Below are the code and all the weights of a small trained network. Each question names an input and a class and asks about switching units off, where a switched-off unit gives its printed mean instead of its output.

import numpy as np


def w(rows, s, z=0):
    codes = np.array(rows[::2]) - 128.0
    scale = np.full(codes.shape[1], s)
    scale[-1] = z or s
    return codes * scale


def f(y):
    return y / 2 * (1 + np.tanh(0.7978845608 * (y + 0.044715 * y**3)))


def log_softmax(a):
    a = a - a.max(-1, keepdims=True)
    return a - np.log(np.exp(a).sum(-1, keepdims=True))


def net(x, mask):
    res = np.array(x, float).reshape(1, 6) / 4 @ E
    y = f(res @ A[0][:, :-1].T + A[0][:, -1])
    res = res + np.where(mask, y, B[0][:, -1]) @ B[0][:, :-1]
    return log_softmax(res[-1] @ U[:, :-1].T + U[:, -1])


A, B = {}, {}
E = w([
[91,145,255,89,135,215,100,93,109,197,48,195],'x0',
[113,190,169,93,84,141,126,135,149,145,88,148],'x1',
[59,34,108,132,122,140,72,118,94,181,80,56],'x2',
[145,119,113,128,124,153,64,65,189,95,124,110],'x3',
[161,159,171,73,156,139,140,123,208,118,131,171],'x4',
[129,162,128,200,235,112,142,241,97,188,78,146],'x5',
],0.013)
A[0] = w([
[113,161,147,48,58,139,151,93,165,79,154,161,83],'N1',
[127,171,255,60,139,218,101,95,158,139,71,162,129],'N2',
[108,135,222,103,142,201,103,125,137,189,71,186,251],'N3',
[197,155,96,141,136,48,166,142,185,39,182,132,223],'N4',
[122,175,151,103,109,146,145,111,123,116,147,124,93],'N5',
[125,151,165,119,130,160,127,86,136,128,63,151,103],'N6',
[171,180,104,137,162,88,161,182,144,111,165,179,113],'N7',
[146,148,231,114,151,164,82,119,170,144,91,212,106],'N8',
[101,48,88,151,89,141,64,44,173,119,148,53,132],'N9',
],0.0096,0.0024)
B[0] = w([
[227,139,159,111,23,116,159,42,130,221,76,81,196],'N1',
[73,173,155,168,117,193,78,109,185,114,76,174,250],'N2',
[62,205,151,152,227,173,131,123,132,78,6,154,246],'N3',
[196,132,141,132,181,83,133,123,241,136,186,147,231],'N4',
[157,143,149,135,132,142,122,64,160,194,87,91,151],'N5',
[107,160,147,77,119,147,133,54,122,153,59,109,178],'N6',
[132,130,146,188,255,156,144,163,151,149,189,152,191],'N7',
[49,163,104,101,170,231,125,133,195,121,89,151,220],'N8',
[115,70,56,13,169,68,96,114,74,54,115,141,221],'N9',
],0.0087,0.021)
U = w([
[178,176,131,152,154,134,160,148,206,134,223,146,145],'0',
[126,69,85,75,116,121,87,115,113,72,145,96,35],'1',
[180,146,148,94,6,133,139,81,182,142,174,114,11],'2',
[92,181,165,130,122,207,121,113,172,136,93,172,210],'3',
[76,110,150,222,131,136,161,222,12,229,106,109,254],'4',
],0.012,0.00096)

Each question gives the input, the list of numbers given to net, and the class t.
The units are the neurons (one row each of A and B). Each row of codes is followed by its name. A weight is (code - 128) times the scale printed after its matrix; where a second scale follows, it is the last column's (A, B and U).
mask holds one flag per neuron, in row order. A switched-off neuron (its flag False) gives its mean, the last column of its row in B, instead of its output. The means were averaged over made-up inputs and are rounded, as every weight is.
A unit's drop is (log p(t) with every unit on - log p(t) with that unit switched off) / (log p(t) with every unit on - log p(t) with every unit switched off).
The circuit of an input: a set's keep is (log p(t) with only the set's units on - log p(t) with every unit switched off) / (log p(t) with every unit on - log p(t) with every unit switched off). Starting from all 9 units, units are removed one at a time, each time the one whose removal leaves the highest keep (on an exact tie, the one counted first), for as long as the keep stays at least 0.8.
units of the circuit, in order: the units of the circuit, biggest drop first
most important unit: the unit with the biggest drop
top k neurons: the k neurons with the biggest drops, biggest first
drop of u: that unit's drop, to one decimal
input [-1,5,-8,-5,3,-4], class 0: most important unit	N7
input [3,-7,-5,7,-1,8], class 0: top 2 neurons	[N2, N7]
input [-2,-1,0,-5,-5,-1], class 4: top 2 neurons	[N9, N4]
input [-4,6,7,3,5,5], class 4: units of the circuit, in order	[N4, N2, N8]
input [3,4,0,-8,-4,8], class 4: top 2 neurons	[N2, N4]
input [-5,0,3,3,8,-5], class 2: top 3 neurons	[N1, N3, N4]
input [-5,2,-4,4,2,-4], class 0: top 2 neurons	[N4, N7]
input [7,-1,8,8,-7,-4], class 1: drop of N9	1.8
input [-2,7,4,6,3,-7], class 2: drop of N1	1.1
input [-6,3,-8,6,-4,-8], class 2: drop of N1	3.1
